Below are the code and all the weights of a small trained network. Each question names an input and a target symbol and asks about switching units off, where a switched-off unit gives its printed mean instead of its output.

import numpy as np


def w(rows, s, z=0):
    codes = np.array(rows[::2]) - 128.0
    scale = np.full(codes.shape[1], s)
    scale[-1] = z or s
    return codes * scale


def f(y):
    return y / 2 * (1 + np.tanh(0.7978845608 * (y + 0.044715 * y**3)))


def softmax(a):
    e = np.exp(a - a.max(-1, keepdims=True))
    return e / e.sum(-1, keepdims=True)


def log_softmax(a):
    a = a - a.max(-1, keepdims=True)
    return a - np.log(np.exp(a).sum(-1, keepdims=True))


def net(x, mask):
    ids = ['ΓΘΠΣΦαβεηλμξτψω'.index(c) for c in x.split()]
    T = len(ids)
    res = E[ids] + P[:T]
    q, k, v = (res @ M[0].T for M in (Q, K, V))
    z = softmax(np.where(np.tri(T) > 0, q @ k.T / 4**0.5, -1e9)) @ v
    res = res + np.where(mask[0], z, O[0][:, -1]) @ O[0][:, :-1]
    y = f(res @ A[0][:, :-1].T + A[0][:, -1])
    res = res + np.where(mask[1:13], y, B[0][:, -1]) @ B[0][:, :-1]
    return log_softmax(res[-1] @ U[:, :-1].T + U[:, -1])


Q, K, V, O, A, B = {}, {}, {}, {}, {}, {}
E = w([
[103,47,90,47,210],'Γ',
[182,244,100,136,217],'Θ',
[99,28,240,114,164],'Π',
[203,242,162,112,78],'Σ',
[52,96,244,124,111],'Φ',
[67,80,78,36,152],'α',
[53,234,122,185,195],'β',
[44,151,103,84,162],'ε',
[242,130,103,123,238],'η',
[35,163,169,73,76],'λ',
[230,223,209,129,186],'μ',
[54,90,149,42,87],'ξ',
[252,202,159,82,60],'τ',
[55,77,163,41,85],'ψ',
[89,40,165,37,137],'ω',
],0.014)
P = w([
[73,239,195,3,202],'0',
[153,173,94,74,115],'1',
[140,170,86,97,130],'2',
[127,164,90,107,156],'3',
[106,152,97,113,145],'4',
[95,159,96,126,176],'5',
[98,156,114,130,180],'6',
[91,160,130,137,196],'7',
[100,186,158,134,172],'8',
],0.0063)
Q[0] = w([
[166,104,87,182,97],'h0',
[128,143,165,27,168],'h0',
[64,103,151,83,158],'h0',
[251,195,96,186,191],'h0',
],0.018)
K[0] = w([
[156,46,58,145,69],'h0',
[92,132,220,114,190],'h0',
[98,159,139,27,181],'h0',
[103,95,139,248,125],'h0',
],0.016)
V[0] = w([
[111,86,109,99,144],'h0',
[36,173,157,131,61],'h0',
[143,117,233,205,148],'h0',
[138,9,231,77,82],'h0',
],0.013)
O[0] = w([
[239,191,128,67,239,182],'h0',
[191,12,95,173,33,47],'h0',
[54,88,233,232,172,210],'h0',
[145,72,251,110,192,253],'h0',
],0.011,0.0023)
A[0] = w([
[153,82,66,152,113,247],'n0',
[165,102,56,57,191,152],'n1',
[126,163,148,52,43,183],'n2',
[139,39,166,141,214,92],'n3',
[25,94,170,126,184,65],'n4',
[1,60,85,131,80,27],'n5',
[132,229,134,161,198,252],'n6',
[157,65,179,220,64,64],'n7',
[128,104,73,137,167,217],'n8',
[232,185,131,158,165,251],'n9',
[187,154,57,244,138,38],'n10',
[164,101,126,215,79,153],'n11',
],0.0089,0.004)
B[0] = w([
[165,190,122,180,126,154],'n0',
[120,114,162,165,103,196],'n1',
[191,161,135,175,178,160],'n2',
[109,175,164,126,58,246],'n3',
[108,166,49,62,67,201],'n4',
[124,125,179,122,220,152],'n5',
[190,2,99,112,81,249],'n6',
[142,146,45,136,160,212],'n7',
[119,215,180,157,113,149],'n8',
[54,135,178,146,224,193],'n9',
[83,52,91,40,147,141],'n10',
[113,111,51,170,191,169],'n11',
],0.0082,0.019)
U = w([
[201,67,98,170,100,26],'Γ',
[104,223,125,150,131,52],'Θ',
[107,109,202,118,146,136],'Π',
[106,119,135,145,147,254],'Σ',
[139,47,121,95,217,63],'Φ',
[110,140,172,254,161,215],'α',
[200,213,145,133,146,85],'β',
[140,120,74,44,79,137],'ε',
[78,19,124,173,25,249],'η',
[179,196,118,163,57,169],'λ',
[180,76,151,130,79,134],'μ',
[36,138,136,134,150,23],'ξ',
[104,185,151,126,56,124],'τ',
[90,123,75,169,147,6],'ψ',
[193,89,146,137,81,140],'ω',
],0.008,0.0038)

Each question gives the input, a string of symbols that net reads in full, and the target symbol t.
The units are the heads (4 rows each of Q, K, V and O) and the neurons (one row each of A and B). Each row of codes is followed by its name. A weight is (code - 128) times the scale printed after its matrix; where a second scale follows, it is the last column's (O, A, B and U).
mask holds one flag per unit, heads first, then neurons. A switched-off unit (its flag False) gives its mean, the last column of its rows in O or B, instead of its output. The means were averaged over made-up inputs and are rounded, as every weight is.
A unit's drop is (log p(t) with every unit on - log p(t) with that unit switched off) / (log p(t) with every unit on - log p(t) with every unit switched off).
The circuit of an input: a set's keep is (log p(t) with only the set's units on - log p(t) with every unit switched off) / (log p(t) with every unit on - log p(t) with every unit switched off). Starting from the 12 units with the biggest drops (on a tie, the unit counted first), units are removed one at a time, each time the one whose removal leaves the highest keep (on an exact tie, the one counted first), for as long as the keep stays at least 0.8.
circuit, biggest first: the units of the circuit, biggest drop first
top k neurons: the k neurons with the biggest drops, biggest first
input η α η τ Φ Φ Φ, target ε: circuit, biggest first => (h0, n6, n4)
input Γ Φ λ ε, target Φ: circuit, biggest first => (h0, n3, n9)
input Θ Γ η μ Θ λ μ ω, target Θ: top 2 neurons => (n6, n5)
input η Φ ω ξ α Σ τ, target α: top 3 neurons => (n6, n4, n11)
input Φ η ξ, target η: circuit, biggest first => (h0)
input Φ η α λ η ξ λ η η, target α: circuit, biggest first => (h0, n6)
input ω η η ξ, target Π: circuit, biggest first => (h0, n6, n7)
input Π η ψ, target τ: top 3 neurons => (n3, n4, n6)
input η Φ λ λ α Π β ε α, target ε: circuit, biggest first => (h0, n6)
input η Θ μ Φ ξ ω Σ, target α: circuit, biggest first => (n6, h0)
input η Π η ω ω η λ λ, target ε: circuit, biggest first => (h0, n6, n9)
input ξ β μ, target ψ: top 4 neurons => (n10, n11, n6, n3)
input λ η ε Φ Π Γ, target Γ: circuit, biggest first => (h0, n0)
input Φ Θ μ τ ω ω ω λ, target η: top neuron => (n9)
input ω Π η Θ η η, target Π: circuit, biggest first => (h0, n3)
input Π Φ β λ ψ η η Φ Θ, target α: top 2 neurons => (n6, n11)
input ε ε ψ μ ω η ω ω, target λ: circuit, biggest first => (h0, n6, n0)
input η Φ η μ ω λ ω α, target ε: top 3 neurons => (n6, n9, n4)
input Π η Φ Φ λ Φ, target τ: circuit, biggest first => (n4, n3, h0, n6)
input Π ψ λ, target τ: top 3 neurons => (n4, n3, n6)
input Φ Γ Θ Φ, target η: top 4 neurons => (n3, n9, n4, n2)
input β Φ η Θ, target α: top 2 neurons => (n6, n4)
input η Σ η ω, target ε: top 2 neurons => (n6, n9)
